Here is a tiny trained network, its code and every weight. The questions are about switching its units off for an input and a target symbol, where a switched-off unit gives its printed mean instead of its output.

import numpy as np


def w(rows, s, z=0):
    codes = np.array(rows[::2]) - 128.0
    scale = np.full(codes.shape[1], s)
    scale[-1] = z or s
    return codes * scale


def f(y):
    return y / 2 * (1 + np.tanh(0.7978845608 * (y + 0.044715 * y**3)))


def softmax(a):
    e = np.exp(a - a.max(-1, keepdims=True))
    return e / e.sum(-1, keepdims=True)


def log_softmax(a):
    a = a - a.max(-1, keepdims=True)
    return a - np.log(np.exp(a).sum(-1, keepdims=True))


def net(x, mask):
    ids = ['αδεηθλξπστφω'.index(c) for c in x.split()]
    T = len(ids)
    res = E[ids] + P[:T]
    u = 0
    for l in range(3):
        q, k, v = (res @ M[l].T for M in (Q, K, V))
        z = softmax(np.where(np.tri(T) > 0, q @ k.T / 3**0.5, -1e9)) @ v
        res = res + np.where(mask[u], z, O[l][:, -1]) @ O[l][:, :-1]
        u += 1
        y = f(res @ A[l][:, :-1].T + A[l][:, -1])
        res = res + np.where(mask[u : u + 8], y, B[l][:, -1]) @ B[l][:, :-1]
        u += 8
    return log_softmax(res[-1] @ U[:, :-1].T + U[:, -1])


Q, K, V, O, A, B = {}, {}, {}, {}, {}, {}
E = w([
[150,136,143],'α',
[179,214,71],'δ',
[122,138,105],'ε',
[106,146,80],'η',
[149,225,33],'θ',
[253,220,147],'λ',
[252,93,179],'ξ',
[254,216,87],'π',
[212,180,147],'σ',
[122,61,134],'τ',
[112,184,48],'φ',
[167,171,9],'ω',
],0.0096)
P = w([
[223,84,2],'0',
[131,209,249],'1',
[46,99,65],'2',
[95,197,201],'3',
[84,66,87],'4',
[85,202,185],'5',
[110,57,99],'6',
[75,198,176],'7',
[133,48,105],'8',
[74,199,173],'9',
[148,48,109],'10',
[73,194,171],'11',
[173,41,107],'12',
],0.0083)
Q[0] = w([
[141,2,88],'L0H1',
[147,198,179],'L0H1',
[228,219,190],'L0H1',
],0.0067)
K[0] = w([
[254,156,136],'L0H1',
[51,126,90],'L0H1',
[70,76,190],'L0H1',
],0.0068)
V[0] = w([
[115,165,127],'L0H1',
[55,253,131],'L0H1',
[107,122,155],'L0H1',
],0.011)
O[0] = w([
[124,181,64,126],'L0H1',
[74,215,84,6],'L0H1',
[2,155,202,38],'L0H1',
],0.0045,0.0021)
A[0] = w([
[166,133,74,116],'L0N1',
[138,184,142,2],'L0N2',
[47,102,225,106],'L0N3',
[123,117,128,214],'L0N4',
[119,161,110,204],'L0N5',
[156,230,41,198],'L0N6',
[205,111,135,225],'L0N7',
[135,121,248,210],'L0N8',
],0.011,0.0024)
B[0] = w([
[76,24,145,165],'L0N1',
[174,107,239,137],'L0N2',
[18,50,228,121],'L0N3',
[79,117,74,140],'L0N4',
[202,129,91,146],'L0N5',
[178,94,207,222],'L0N6',
[89,88,103,254],'L0N7',
[133,192,253,201],'L0N8',
],0.0059,0.0069)
Q[1] = w([
[91,123,148],'L1H1',
[26,254,158],'L1H1',
[59,241,47],'L1H1',
],0.0074)
K[1] = w([
[120,60,136],'L1H1',
[137,1,83],'L1H1',
[193,65,145],'L1H1',
],0.0065)
V[1] = w([
[110,2,132],'L1H1',
[95,100,47],'L1H1',
[169,97,119],'L1H1',
],0.0074)
O[1] = w([
[200,254,95,121],'L1H1',
[91,168,138,2],'L1H1',
[104,195,185,172],'L1H1',
],0.007,0.0064)
A[1] = w([
[167,255,123,254],'L1N1',
[67,184,167,143],'L1N2',
[118,73,194,125],'L1N3',
[125,254,187,77],'L1N4',
[134,69,74,93],'L1N5',
[35,64,13,178],'L1N6',
[122,78,80,129],'L1N7',
[131,18,136,121],'L1N8',
],0.007,0.0053)
B[1] = w([
[185,198,105,254],'L1N1',
[80,241,171,143],'L1N2',
[55,145,147,168],'L1N3',
[141,164,254,207],'L1N4',
[94,212,158,153],'L1N5',
[181,194,45,164],'L1N6',
[118,227,100,152],'L1N7',
[120,96,170,201],'L1N8',
],0.0069,0.0073)
Q[2] = w([
[59,138,245],'L2H1',
[52,158,212],'L2H1',
[254,159,22],'L2H1',
],0.0051)
K[2] = w([
[71,34,166],'L2H1',
[92,140,190],'L2H1',
[151,167,3],'L2H1',
],0.0058)
V[2] = w([
[1,54,214],'L2H1',
[254,112,92],'L2H1',
[89,90,192],'L2H1',
],0.0058)
O[2] = w([
[117,168,255,2],'L2H1',
[188,106,81,235],'L2H1',
[175,147,173,102],'L2H1',
],0.0066,0.0088)
A[2] = w([
[133,214,254,140],'L2N1',
[153,105,201,46],'L2N2',
[201,72,69,244],'L2N3',
[211,94,241,5],'L2N4',
[17,162,248,253],'L2N5',
[130,162,78,214],'L2N6',
[99,196,197,238],'L2N7',
[211,77,219,130],'L2N8',
],0.0097,0.003)
B[2] = w([
[35,145,78,248],'L2N1',
[194,142,196,160],'L2N2',
[9,50,185,240],'L2N3',
[185,139,214,208],'L2N4',
[127,11,72,173],'L2N5',
[255,98,14,158],'L2N6',
[86,119,70,197],'L2N7',
[106,145,219,206],'L2N8',
],0.0066,0.017)
U = w([
[255,66,234,49],'α',
[18,176,140,15],'δ',
[4,76,150,101],'ε',
[113,67,96,223],'η',
[125,181,106,67],'θ',
[70,119,207,254],'λ',
[189,173,111,86],'ξ',
[82,181,113,91],'π',
[225,151,149,143],'σ',
[180,183,196,104],'τ',
[234,146,142,109],'φ',
[104,196,155,131],'ω',
],0.0073,0.005)

Each question gives the input, a string of symbols that net reads in full, and the target symbol t.
The units are the heads (3 rows each of Q, K, V and O) and the neurons (one row each of A and B). Each row of codes is followed by its name. A weight is (code - 128) times the scale printed after its matrix; where a second scale follows, it is the last column's (O, A, B and U).
mask holds one flag per unit, layer by layer, with each layer's heads first. A switched-off unit (its flag False) gives its mean, the last column of its rows in O or B, instead of its output. The means were averaged over made-up inputs and are rounded, as every weight is.
A unit's drop is (log p(t) with every unit on - log p(t) with that unit switched off) / (log p(t) with every unit on - log p(t) with every unit switched off).
The circuit of an input: a set's keep is (log p(t) with only the set's units on - log p(t) with every unit switched off) / (log p(t) with every unit on - log p(t) with every unit switched off). Starting from the 12 units with the biggest drops (on a tie, the unit counted first), units are removed one at a time, each time the one whose removal leaves the highest keep (on an exact tie, the one counted first), for as long as the keep stays at least 0.8.
circuit, biggest first: the units of the circuit, biggest drop first
unit that matters most: the unit with the biggest drop
k most important neurons: the k neurons with the biggest drops, biggest first
top k neurons in layer l: the k neurons of layer l with the biggest drops, biggest first
input ξ ξ ξ ξ τ ξ α δ θ σ λ ξ σ, target ε: top 2 neurons in layer 0 -> [L0N6; L0N2]
input ξ ξ ξ φ α ξ ξ, target α: 4 most important neurons -> [L2N1; L0N8; L1N8; L1N1]
input δ ξ σ ω, target η: unit that matters most -> L0N8
input π π λ, target η: circuit, biggest first -> [L1N4; L2H1; L0N8]
input ξ λ ξ λ ξ ξ α σ ξ π σ λ ξ, target α: 3 most important neurons -> [L1N8; L2N1; L0N8]
input λ θ σ α, target δ: top 3 neurons in layer 1 -> [L1N4; L1N2; L1N6]
input π η σ σ ξ λ ξ, target ε: 3 most important neurons -> [L0N6; L1N4; L1N6]
input η σ α, target η: 2 most important neurons -> [L0N8; L2N6]
input λ ξ π, target η: top 2 neurons in layer 2 -> [L2N1; L2N8]
input θ ξ τ, target η: top 2 neurons in layer 1 -> [L1N6; L1N4]
input ξ ξ ε, target η: 2 most important neurons -> [L2N6; L0N8]
input ξ λ ξ λ π π ξ δ σ α η, target η: top 2 neurons in layer 1 -> [L1N6; L1N4]
input ω λ ξ π ξ σ α, target η: top 2 neurons in layer 0 -> [L0N6; L0N8]
input ξ σ ω λ ξ, target ε: top 3 neurons in layer 0 -> [L0N6; L0N2; L0N8]
input ξ ξ π η ξ λ σ λ π, target ε: top 2 neurons in layer 2 -> [L2N3; L2N4]
input λ α τ, target η: unit that matters most -> L1N6
input τ π ε σ, target ω: top 3 neurons in layer 1 -> [L1N4; L1N1; L1N2]
input ξ η λ δ α α, target δ: 4 most important neurons -> [L2N1; L1N4; L1N2; L2N7]
input ξ α π θ ξ ξ φ ξ λ ξ σ σ π, target ε: top 2 neurons in layer 0 -> [L0N8; L0N6]
input ξ α δ λ, target τ: unit that matters most -> L0N6
input π σ λ φ π ξ ξ ξ ε ω, target η: 2 most important neurons -> [L0N8; L1N4]
input σ ξ ω σ σ ξ φ, target η: 2 most important neurons -> [L2N6; L0N8]
